Below is a small trained network, with its code and all its weights. Each question gives an input and a class and asks what happens when units are switched off, that is, made to give their printed mean instead of their output.

import numpy as np


def w(rows, s, z=0):
    codes = np.array(rows[::2]) - 128.0
    scale = np.full(codes.shape[1], s)
    scale[-1] = z or s
    return codes * scale


def f(y):
    return y / 2 * (1 + np.tanh(0.7978845608 * (y + 0.044715 * y**3)))


def log_softmax(a):
    a = a - a.max(-1, keepdims=True)
    return a - np.log(np.exp(a).sum(-1, keepdims=True))


def net(x, mask):
    res = np.array(x, float).reshape(1, 6) / 4 @ E
    y = f(res @ A[0][:, :-1].T + A[0][:, -1])
    res = res + np.where(mask, y, B[0][:, -1]) @ B[0][:, :-1]
    return log_softmax(res[-1] @ U[:, :-1].T + U[:, -1])


A, B = {}, {}
E = w([
[128,127,126,127],'x0',
[127,126,126,129],'x1',
[72,49,201,2],'x2',
[164,252,90,5],'x3',
[240,132,243,134],'x4',
[234,21,35,83],'x5',
],0.0069)
A[0] = w([
[137,14,137,222,49],'neuron 1',
[130,22,188,2,60],'neuron 2',
[229,21,43,82,74],'neuron 3',
[102,30,130,216,113],'neuron 4',
[162,168,98,197,43],'neuron 5',
[59,81,214,56,132],'neuron 6',
[167,168,92,197,2],'neuron 7',
[112,60,169,220,59],'neuron 8',
[182,159,85,192,55],'neuron 9',
[26,165,202,194,35],'neuron 10',
[225,134,196,129,99],'neuron 11',
[214,134,189,128,137],'neuron 12',
[58,141,25,126,137],'neuron 13',
[190,49,68,124,66],'neuron 14',
[176,224,86,61,88],'neuron 15',
[229,131,191,133,59],'neuron 16',
[75,110,30,117,159],'neuron 17',
],0.0081,0.0032)
B[0] = w([
[151,126,113,47,216],'neuron 1',
[101,151,32,195,241],'neuron 2',
[119,248,194,167,253],'neuron 3',
[163,125,107,49,216],'neuron 4',
[84,154,40,149,163],'neuron 5',
[139,177,37,193,221],'neuron 6',
[65,156,55,137,159],'neuron 7',
[152,112,90,35,189],'neuron 8',
[89,134,72,174,171],'neuron 9',
[175,212,175,92,200],'neuron 10',
[28,66,144,125,193],'neuron 11',
[50,55,143,139,191],'neuron 12',
[75,58,192,136,208],'neuron 13',
[104,249,212,103,198],'neuron 14',
[190,68,104,2,226],'neuron 15',
[38,88,151,132,184],'neuron 16',
[64,63,204,156,202],'neuron 17',
],0.0091,0.0065)
U = w([
[141,255,227,127,110],'0',
[181,89,87,3,90],'1',
[105,152,6,219,91],'2',
[41,29,219,152,83],'3',
[169,117,152,154,248],'4',
],0.0096,0.014)

Each question gives the input, the list of numbers given to net, and the class t.
The units are the neurons (one row each of A and B). Each row of codes is followed by its name. A weight is (code - 128) times the scale printed after its matrix; where a second scale follows, it is the last column's (A, B and U).
mask holds one flag per neuron, in row order. A switched-off neuron (its flag False) gives its mean, the last column of its row in B, instead of its output. The means were averaged over made-up inputs and are rounded, as every weight is.
A unit's drop is (log p(t) with every unit on - log p(t) with that unit switched off) / (log p(t) with every unit on - log p(t) with every unit switched off).
The circuit of an input: a set's keep is (log p(t) with only the set's units on - log p(t) with every unit switched off) / (log p(t) with every unit on - log p(t) with every unit switched off). Starting from the 12 units with the biggest drops (on a tie, the unit counted first), units are removed one at a time, each time the one whose removal leaves the highest keep (on an exact tie, the one counted first), for as long as the keep stays at least 0.8.
units of the circuit, in order: the units of the circuit, biggest drop first
top k neurons: the k neurons with the biggest drops, biggest first
drop of u: that unit's drop, to one decimal
input [-3,6,7,-4,3,8], class 0: top neuron	[neuron 3]
input [7,0,-6,-4,7,4], class 3: units of the circuit, in order	[neuron 11; neuron 16]
input [-4,-3,8,-5,-6,-5], class 2: top 2 neurons	[neuron 6; neuron 2]
input [-2,-6,-4,6,2,-5], class 1: units of the circuit, in order	[neuron 15; neuron 3]
input [-6,-5,8,-8,7,6], class 1: top 3 neurons	[neuron 1; neuron 4; neuron 8]
input [-6,-5,8,3,0,-6], class 2: units of the circuit, in order	[neuron 6; neuron 2]
input [-6,-3,-7,-3,7,-6], class 2: units of the circuit, in order	[neuron 5; neuron 7]
input [-2,4,6,1,5,1], class 2: units of the circuit, in order	[neuron 2; neuron 6]
input [-1,6,-3,-4,-6,1], class 3: units of the circuit, in order	[neuron 17; neuron 13]
input [5,-4,-8,0,8,7], class 2: top 4 neurons	[neuron 9; neuron 5; neuron 7; neuron 17]
input [-4,-3,7,6,-5,-1], class 2: units of the circuit, in order	[neuron 6; neuron 2]
input [-1,2,6,4,4,2], class 2: top 2 neurons	[neuron 2; neuron 6]
input [-2,5,-6,3,-3,7], class 0: units of the circuit, in order	[neuron 3; neuron 14]
input [7,4,-1,-3,6,-3], class 3: units of the circuit, in order	[neuron 11; neuron 12]
input [6,-1,0,2,-7,8], class 0: units of the circuit, in order	[neuron 3]
input [-6,4,1,2,-8,-6], class 3: top 4 neurons	[neuron 13; neuron 17; neuron 3; neuron 14]
input [6,3,8,0,1,-4], class 2: top 2 neurons	[neuron 6; neuron 2]
input [-8,2,8,-6,-8,-8], class 0: top 2 neurons	[neuron 10; neuron 6]
input [6,-3,5,5,5,-4], class 1: top 4 neurons	[neuron 3; neuron 15; neuron 17; neuron 14]
input [4,-6,6,-6,5,-7], class 0: units of the circuit, in order	[neuron 10]
input [2,-8,5,1,8,-4], class 3: top 2 neurons	[neuron 11; neuron 12]
input [-8,4,2,-6,5,-7], class 0: top 2 neurons	[neuron 10; neuron 15]
input [-8,3,0,-2,-7,3], class 3: top 2 neurons	[neuron 17; neuron 13]
input [7,4,1,-3,0,5], class 0: top 3 neurons	[neuron 3; neuron 14; neuron 15]
input [8,-2,5,-4,0,0], class 2: drop of neuron 2	0.3
input [2,0,7,6,8,-1], class 3: drop of neuron 11	0.5
input [-6,-1,5,-7,-5,8], class 0: drop of neuron 14	0.4
input [-7,-5,-3,3,7,8], class 0: drop of neuron 3	1.3
